Below is a small trained network, with its code and all its weights. Each question gives an input and a target symbol and asks what happens when units are switched off, that is, made to give their printed mean instead of their output.

import numpy as np


def w(rows, s, z=0):
    codes = np.array(rows[::2]) - 128.0
    scale = np.full(codes.shape[1], s)
    scale[-1] = z or s
    return codes * scale


def norm(h):
    return h / np.sqrt((h * h).mean(-1, keepdims=True) + 1e-5)


def f(y):
    return np.maximum(y, 0)


def softmax(a):
    e = np.exp(a - a.max(-1, keepdims=True))
    return e / e.sum(-1, keepdims=True)


def log_softmax(a):
    a = a - a.max(-1, keepdims=True)
    return a - np.log(np.exp(a).sum(-1, keepdims=True))


def net(x, mask):
    ids = ['αβγεζηθπσ'.index(c) for c in x.split()]
    T = len(ids)
    res = E[ids] + P[:T]
    r = norm(res)
    for j in range(2):
        rows = slice(4 * j, 4 * j + 4)
        q, k, v = (r @ M[0][rows].T for M in (Q, K, V))
        z = softmax(np.where(np.tri(T) > 0, q @ k.T / 4**0.5, -1e9)) @ v
        o = O[0][rows]
        res = res + np.where(mask[j], z, o[:, -1]) @ o[:, :-1]
    y = f(norm(res) @ A[0][:, :-1].T + A[0][:, -1])
    res = res + np.where(mask[2:18], y, B[0][:, -1]) @ B[0][:, :-1]
    return log_softmax(norm(res)[-1] @ U[:, :-1].T + U[:, -1])


Q, K, V, O, A, B = {}, {}, {}, {}, {}, {}
E = w([
[186,229,172],'α',
[134,219,168],'β',
[130,114,106],'γ',
[200,148,143],'ε',
[210,202,156],'ζ',
[232,215,177],'η',
[210,197,157],'θ',
[238,253,110],'π',
[251,229,129],'σ',
],0.0048)
P = w([
[79,184,61],'0',
[179,143,170],'1',
[148,37,99],'2',
[149,68,175],'3',
[38,169,125],'4',
[141,50,78],'5',
[105,133,71],'6',
[9,134,203],'7',
[138,38,70],'8',
[150,98,208],'9',
[91,181,25],'10',
],0.014)
Q[0] = w([
[203,99,164],'head 1',
[101,192,37],'head 1',
[153,139,25],'head 1',
[98,201,142],'head 1',
[169,33,253],'head 2',
[117,172,51],'head 2',
[95,219,165],'head 2',
[50,163,120],'head 2',
],0.012)
K[0] = w([
[177,88,177],'head 1',
[114,166,110],'head 1',
[119,200,150],'head 1',
[88,137,117],'head 1',
[152,169,14],'head 2',
[121,100,249],'head 2',
[48,152,138],'head 2',
[100,140,134],'head 2',
],0.017)
V[0] = w([
[131,47,145],'head 1',
[251,193,198],'head 1',
[135,67,71],'head 1',
[88,128,116],'head 1',
[142,143,207],'head 2',
[30,72,150],'head 2',
[46,1,96],'head 2',
[4,108,177],'head 2',
],0.0089)
O[0] = w([
[66,106,163,69],'head 1',
[71,118,134,254],'head 1',
[117,101,111,104],'head 1',
[125,119,70,99],'head 1',
[145,155,174,79],'head 2',
[61,141,161,54],'head 2',
[1,80,128,59],'head 2',
[37,215,130,46],'head 2',
],0.0082,0.0031)
A[0] = w([
[146,148,60,45],'neuron 1',
[40,136,34,54],'neuron 2',
[114,157,79,131],'neuron 3',
[178,237,106,141],'neuron 4',
[92,144,81,54],'neuron 5',
[143,254,232,76],'neuron 6',
[138,212,197,89],'neuron 7',
[114,152,77,92],'neuron 8',
[55,221,128,153],'neuron 9',
[146,168,207,187],'neuron 10',
[137,134,63,105],'neuron 11',
[87,86,204,189],'neuron 12',
[149,139,73,2],'neuron 13',
[107,130,107,113],'neuron 14',
[136,131,89,88],'neuron 15',
[148,184,44,85],'neuron 16',
],0.013,0.0048)
B[0] = w([
[136,124,160,166],'neuron 1',
[149,176,158,170],'neuron 2',
[125,108,135,175],'neuron 3',
[82,85,117,254],'neuron 4',
[111,244,114,146],'neuron 5',
[34,89,67,211],'neuron 6',
[24,48,1,182],'neuron 7',
[60,142,137,163],'neuron 8',
[141,138,43,220],'neuron 9',
[63,60,83,201],'neuron 10',
[166,145,162,173],'neuron 11',
[95,227,143,211],'neuron 12',
[143,104,160,145],'neuron 13',
[138,138,135,138],'neuron 14',
[144,121,111,147],'neuron 15',
[88,111,211,211],'neuron 16',
],0.0099,0.0068)
U = w([
[77,36,31,252],'α',
[31,102,80,115],'β',
[20,226,166,92],'γ',
[95,98,229,5],'ε',
[161,121,128,63],'ζ',
[224,59,6,46],'η',
[173,125,134,98],'θ',
[199,153,94,124],'π',
[241,122,45,216],'σ',
],0.012,0.0034)

Each question gives the input, a string of symbols that net reads in full, and the target symbol t.
The units are the heads (4 rows each of Q, K, V and O) and the neurons (one row each of A and B). Each row of codes is followed by its name. A weight is (code - 128) times the scale printed after its matrix; where a second scale follows, it is the last column's (O, A, B and U).
mask holds one flag per unit, heads first, then neurons. A switched-off unit (its flag False) gives its mean, the last column of its rows in O or B, instead of its output. The means were averaged over made-up inputs and are rounded, as every weight is.
A unit's drop is (log p(t) with every unit on - log p(t) with that unit switched off) / (log p(t) with every unit on - log p(t) with every unit switched off).
The circuit of an input: a set's keep is (log p(t) with only the set's units on - log p(t) with every unit switched off) / (log p(t) with every unit on - log p(t) with every unit switched off). Starting from the 12 units with the biggest drops (on a tie, the unit counted first), units are removed one at a time, each time the one whose removal leaves the highest keep (on an exact tie, the one counted first), for as long as the keep stays at least 0.8.
units of the circuit, in order: the units of the circuit, biggest drop first
most important unit: the unit with the biggest drop
top k neurons: the k neurons with the biggest drops, biggest first
heads that matter: for each layer, one digit per head in row order, 1 if its drop is at least 0.15 and else 0, layers parted by /
drop of u: that unit's drop, to one decimal
input ζ γ γ γ ε β α σ, target α: units of the circuit, in order => neuron 7
input σ β β η σ γ γ γ ε ε, target γ: units of the circuit, in order => neuron 12; neuron 4
input σ α ε β ε π ζ θ, target α: heads that matter => 01
input γ γ η α σ γ γ σ θ η, target γ: units of the circuit, in order => head 2; neuron 12
input ε ε η θ, target ε: units of the circuit, in order => neuron 7; neuron 6
input ε γ ε γ ε α α, target γ: units of the circuit, in order => head 2; neuron 2; neuron 7
input ε ζ β η, target ε: units of the circuit, in order => neuron 7; neuron 6
input ζ θ σ θ γ γ, target η: heads that matter => 00
input σ η β, target η: top 2 neurons => neuron 16; neuron 6
input γ ε γ α, target γ: units of the circuit, in order => neuron 12; head 2
input α γ β, target γ: heads that matter => 10
input π θ ε γ π σ γ α ε γ, target γ: heads that matter => 00
input ε ε ε α, target ε: top 3 neurons => neuron 9; neuron 7; neuron 6
input θ θ γ α α ε σ γ π γ, target σ: units of the circuit, in order => head 2
input ε γ π ε σ β, target η: heads that matter => 00
input ε η γ ε α α α, target ε: heads that matter => 10
input γ γ η γ ζ σ β γ α, target η: heads that matter => 00
input ε σ β β ε ε ε α, target α: heads that matter => 00
input ε ε σ ε η σ γ γ γ σ, target γ: heads that matter => 11
input θ θ π σ η θ, target η: heads that matter => 00
input σ α γ β γ α γ σ θ ζ, target γ: heads that matter => 11
input ε σ η η γ α, target η: most important unit => neuron 16
input σ α β σ γ γ ε, target σ: units of the circuit, in order => head 2; neuron 6
input ε α ε α ζ ε γ γ β θ, target γ: units of the circuit, in order => neuron 12; head 2
input ε γ β γ η γ γ σ σ π, target γ: heads that matter => 11
input ε γ ε γ, target ε: top 2 neurons => neuron 7; neuron 9
input γ ε γ η, target γ: most important unit => neuron 12
input ε σ ε γ σ β ε η, target α: top 2 neurons => neuron 7; neuron 10
input θ σ σ π σ ζ σ, target σ: drop of neuron 12 => 0.0
input θ ε γ π γ π σ α β η, target σ: drop of head 2 => 1.0
